Here is a tiny trained network, its code and every weight. The questions are about switching its units off for an input and a target symbol, where a switched-off unit gives its printed mean instead of its output.

import numpy as np


def w(rows, s, z=0):
    codes = np.array(rows[::2]) - 128.0
    scale = np.full(codes.shape[1], s)
    scale[-1] = z or s
    return codes * scale


def softmax(a):
    e = np.exp(a - a.max(-1, keepdims=True))
    return e / e.sum(-1, keepdims=True)


def log_softmax(a):
    a = a - a.max(-1, keepdims=True)
    return a - np.log(np.exp(a).sum(-1, keepdims=True))


def net(x, mask):
    ids = ['ΓΔΠβηλμξψω'.index(c) for c in x.split()]
    T = len(ids)
    res = E[ids] + P[:T]
    u = 0
    for l in range(2):
        r = res
        for j in range(3):
            rows = slice(2 * j, 2 * j + 2)
            q, k, v = (r @ M[l][rows].T for M in (Q, K, V))
            z = softmax(np.where(np.tri(T) > 0, q @ k.T / 2**0.5, -1e9)) @ v
            o = O[l][rows]
            res = res + np.where(mask[u + j], z, o[:, -1]) @ o[:, :-1]
        u += 3
    return log_softmax(res[-1] @ U[:, :-1].T + U[:, -1])


Q, K, V, O = {}, {}, {}, {}
E = w([
[213,158,90],'Γ',
[194,111,41],'Δ',
[127,96,61],'Π',
[166,166,136],'β',
[149,29,48],'η',
[157,170,59],'λ',
[196,32,115],'μ',
[114,150,86],'ξ',
[118,17,159],'ψ',
[160,94,253],'ω',
],0.016)
P = w([
[29,254,123],'0',
[209,48,159],'1',
[183,67,161],'2',
[169,86,166],'3',
[171,92,169],'4',
[161,95,183],'5',
[137,115,195],'6',
[170,124,192],'7',
[169,127,215],'8',
[176,118,219],'9',
],0.0074)
Q[0] = w([
[191,124,109],'0.h1',
[120,138,156],'0.h1',
[156,251,106],'0.h2',
[119,173,129],'0.h2',
[126,157,77],'0.h3',
[118,191,113],'0.h3',
],0.015)
K[0] = w([
[74,132,152],'0.h1',
[133,87,166],'0.h1',
[106,170,1],'0.h2',
[91,110,74],'0.h2',
[151,95,146],'0.h3',
[142,152,148],'0.h3',
],0.017)
V[0] = w([
[136,10,105],'0.h1',
[240,116,106],'0.h1',
[181,137,118],'0.h2',
[165,170,207],'0.h2',
[131,119,32],'0.h3',
[88,147,64],'0.h3',
],0.013)
O[0] = w([
[143,120,115,227],'0.h1',
[250,131,145,253],'0.h1',
[145,116,199,186],'0.h2',
[105,220,170,170],'0.h2',
[184,173,86,228],'0.h3',
[125,175,50,103],'0.h3',
],0.012,0.0049)
Q[1] = w([
[23,120,94],'1.h1',
[213,118,59],'1.h1',
[12,118,102],'1.h2',
[191,113,76],'1.h2',
[50,152,166],'1.h3',
[96,104,120],'1.h3',
],0.011)
K[1] = w([
[90,63,108],'1.h1',
[92,196,86],'1.h1',
[152,111,230],'1.h2',
[3,195,86],'1.h2',
[114,84,183],'1.h3',
[45,87,135],'1.h3',
],0.011)
V[1] = w([
[201,30,147],'1.h1',
[135,215,159],'1.h1',
[126,160,9],'1.h2',
[209,145,130],'1.h2',
[131,222,157],'1.h3',
[95,184,66],'1.h3',
],0.012)
O[1] = w([
[249,123,232,100],'1.h1',
[54,30,86,201],'1.h1',
[116,218,129,250],'1.h2',
[207,97,32,155],'1.h2',
[163,77,2,155],'1.h3',
[86,210,76,149],'1.h3',
],0.0087,0.018)
U = w([
[124,107,37,3],'Γ',
[153,193,77,78],'Δ',
[68,224,145,150],'Π',
[4,79,115,178],'β',
[125,241,164,103],'η',
[74,169,68,118],'λ',
[163,144,143,130],'μ',
[1,175,147,155],'ξ',
[31,167,233,239],'ψ',
[66,113,149,159],'ω',
],0.0052,0.0074)

Each question gives the input, a string of symbols that net reads in full, and the target symbol t.
The units are the heads (2 rows each of Q, K, V and O). Each row of codes is followed by its name. A weight is (code - 128) times the scale printed after its matrix; where a second scale follows, it is the last column's (O and U).
mask holds one flag per head, layer by layer. A switched-off head (its flag False) gives its mean, the last column of its rows in O, instead of its output. The means were averaged over made-up inputs and are rounded, as every weight is.
A unit's drop is (log p(t) with every unit on - log p(t) with that unit switched off) / (log p(t) with every unit on - log p(t) with every unit switched off).
The circuit of an input: a set's keep is (log p(t) with only the set's units on - log p(t) with every unit switched off) / (log p(t) with every unit on - log p(t) with every unit switched off). Starting from all 6 units, units are removed one at a time, each time the one whose removal leaves the highest keep (on an exact tie, the one counted first), for as long as the keep stays at least 0.8.
units of the circuit, in order: the units of the circuit, biggest drop first
most important unit: the unit with the biggest drop
heads that matter: for each layer, one digit per head in row order, 1 if its drop is at least 0.15 and else 0, layers parted by /
input β μ ξ μ μ Γ, target β: most important unit -> 1.h1
input β μ λ Π, target β: units of the circuit, in order -> 1.h1, 0.h1, 0.h2
input η μ ψ, target η: units of the circuit, in order -> 0.h2, 1.h1, 1.h3, 0.h3
input λ ξ η ψ, target λ: units of the circuit, in order -> 0.h3, 1.h3, 1.h1, 1.h2
input η Γ Γ η λ, target η: units of the circuit, in order -> 0.h2, 1.h1, 0.h3, 1.h3
input ψ Π Γ λ, target ψ: units of the circuit, in order -> 0.h1, 1.h2, 0.h2, 1.h3
input λ η η λ Π, target λ: heads that matter -> 101 / 111
input Δ Δ Π ξ Δ η, target Δ: units of the circuit, in order -> 0.h3, 0.h2, 1.h2, 1.h1
input ξ Γ μ Δ η μ, target ξ: heads that matter -> 101 / 110
input η η Π, target η: units of the circuit, in order -> 0.h2, 1.h1, 1.h3
input ξ λ Δ ψ μ β, target ξ: units of the circuit, in order -> 0.h1, 1.h1, 1.h2, 0.h3
input η Γ η, target η: units of the circuit, in order -> 0.h2, 1.h1, 0.h3, 1.h3
input μ η λ Γ μ ξ μ Π λ, target μ: units of the circuit, in order -> 1.h1, 0.h2, 1.h2, 1.h3
input λ λ Δ η Γ, target λ: units of the circuit, in order -> 0.h3, 1.h1, 1.h3
input η Γ η η η λ Π η ξ μ, target η: units of the circuit, in order -> 0.h2, 1.h1, 0.h3, 1.h3
input ξ η Γ η λ β Δ, target ξ: most important unit -> 0.h1
input μ η β, target μ: heads that matter -> 000 / 110
input μ ψ μ Γ, target μ: heads that matter -> 000 / 100
input η Π β μ λ η μ Δ β, target η: heads that matter -> 011 / 111
input μ η Δ β Γ ψ Γ, target μ: units of the circuit, in order -> 1.h1, 1.h2, 0.h2
input β β ψ, target β: most important unit -> 0.h2
input Γ Π ξ ξ λ η μ, target Γ: units of the circuit, in order -> 1.h2, 1.h3, 1.h1, 0.h1
input Γ Γ Γ, target Γ: heads that matter -> 000 / 111
input ψ μ η, target ψ: heads that matter -> 100 / 011
input Δ η μ ψ ξ λ λ Δ Π μ, target Δ: heads that matter -> 011 / 010
input β ω η, target β: heads that matter -> 100 / 110
input μ Δ μ ψ η, target μ: heads that matter -> 000 / 100
input Π Π η η β ψ ξ η, target Π: most important unit -> 0.h2
